Here is a tiny trained network, its code and every weight. The questions are about switching its units off for an input and a class, where a switched-off unit gives its printed mean instead of its output.

import numpy as np


def w(rows, s, z=0):
    codes = np.array(rows[::2]) - 128.0
    scale = np.full(codes.shape[1], s)
    scale[-1] = z or s
    return codes * scale


def f(y):
    return y / 2 * (1 + np.tanh(0.7978845608 * (y + 0.044715 * y**3)))


def log_softmax(a):
    a = a - a.max(-1, keepdims=True)
    return a - np.log(np.exp(a).sum(-1, keepdims=True))


def net(x, mask):
    res = np.array(x, float).reshape(1, 5) / 4 @ E
    y = f(res @ A[0][:, :-1].T + A[0][:, -1])
    res = res + np.where(mask, y, B[0][:, -1]) @ B[0][:, :-1]
    return log_softmax(res[-1] @ U[:, :-1].T + U[:, -1])


A, B = {}, {}
E = w([
[74,90,165,131,79,113],'x0',
[134,123,138,128,134,131],'x1',
[77,136,138,165,87,241],'x2',
[110,99,122,144,105,139],'x3',
[72,143,157,245,145,91],'x4',
],0.012)
A[0] = w([
[129,135,115,168,152,142,110],'N1',
[82,232,108,141,175,127,239],'N2',
[64,117,251,191,112,118,168],'N3',
[155,151,105,207,193,114,205],'N4',
[214,60,164,167,182,28,252],'N5',
[67,182,128,108,84,222,251],'N6',
[128,90,60,142,118,99,105],'N7',
[158,195,87,201,198,79,231],'N8',
[110,78,143,14,254,130,23],'N9',
[157,117,185,95,74,156,211],'N10',
[51,144,136,122,53,155,47],'N11',
[236,162,108,90,124,214,153],'N12',
[160,176,113,183,218,49,247],'N13',
[58,138,168,134,56,44,109],'N14',
[97,128,169,197,135,114,144],'N15',
[150,161,121,209,141,179,128],'N16',
],0.0096,0.003)
B[0] = w([
[43,144,54,111,126,172,144],'N1',
[154,196,169,178,89,143,184],'N2',
[184,184,23,152,148,86,228],'N3',
[116,191,124,167,54,183,202],'N4',
[147,135,126,80,24,43,250],'N5',
[173,109,133,222,82,140,216],'N6',
[85,87,101,123,120,114,136],'N7',
[86,228,125,96,1,144,230],'N8',
[167,89,100,94,205,131,190],'N9',
[139,13,128,141,43,93,163],'N10',
[160,94,123,198,81,104,171],'N11',
[212,178,63,226,168,17,221],'N12',
[140,164,96,115,54,108,247],'N13',
[203,155,102,54,179,65,183],'N14',
[111,166,51,210,156,138,196],'N15',
[81,188,157,154,197,225,179],'N16',
],0.0065,0.011)
U = w([
[113,150,44,77,209,31,69],'0',
[152,108,132,141,49,154,252],'1',
[209,123,86,208,186,174,85],'2',
[89,172,148,181,200,254,15],'3',
[144,45,156,9,141,96,160],'4',
],0.0078,0.003)

Each question gives the input, the list of numbers given to net, and the class t.
The units are the neurons (one row each of A and B). Each row of codes is followed by its name. A weight is (code - 128) times the scale printed after its matrix; where a second scale follows, it is the last column's (A, B and U).
mask holds one flag per neuron, in row order. A switched-off neuron (its flag False) gives its mean, the last column of its row in B, instead of its output. The means were averaged over made-up inputs and are rounded, as every weight is.
A unit's drop is (log p(t) with every unit on - log p(t) with that unit switched off) / (log p(t) with every unit on - log p(t) with every unit switched off).
The circuit of an input: a set's keep is (log p(t) with only the set's units on - log p(t) with every unit switched off) / (log p(t) with every unit on - log p(t) with every unit switched off). Starting from the 12 units with the biggest drops (on a tie, the unit counted first), units are removed one at a time, each time the one whose removal leaves the highest keep (on an exact tie, the one counted first), for as long as the keep stays at least 0.8.
units of the circuit, in order: the units of the circuit, biggest drop first
k most important neurons: the k neurons with the biggest drops, biggest first
drop of u: that unit's drop, to one decimal
input [2,4,-7,-3,-8], class 4: units of the circuit, in order -> N3; N15
input [-2,-8,6,5,7], class 3: units of the circuit, in order -> N16
input [6,-1,0,3,0], class 4: 2 most important neurons -> N12; N4
input [-7,1,-1,-7,8], class 1: 2 most important neurons -> N13; N8
input [-1,4,5,-8,-3], class 2: 3 most important neurons -> N12; N8; N5
input [-1,3,8,-2,-2], class 2: units of the circuit, in order -> N8; N12
input [-2,4,-8,-1,7], class 1: units of the circuit, in order -> N8; N4
input [6,-6,-2,3,1], class 0: units of the circuit, in order -> N14; N6
input [0,-5,3,-5,3], class 3: units of the circuit, in order -> N5; N12; N16
input [-3,5,6,1,-2], class 2: units of the circuit, in order -> N12; N8
input [3,-7,-2,5,8], class 0: 3 most important neurons -> N14; N3; N6
input [4,-5,-4,-6,-7], class 4: 2 most important neurons -> N3; N15
input [7,-4,-6,6,0], class 4: 2 most important neurons -> N12; N15
input [3,-3,0,-1,8], class 0: units of the circuit, in order -> N14
input [7,-5,-4,4,-1], class 4: 2 most important neurons -> N12; N15
input [6,2,-3,5,6], class 0: drop of N14 -> 0.1
input [-4,3,2,7,-4], class 2: drop of N12 -> 0.4
input [7,-1,0,2,-8], class 4: drop of N8 -> 0.2
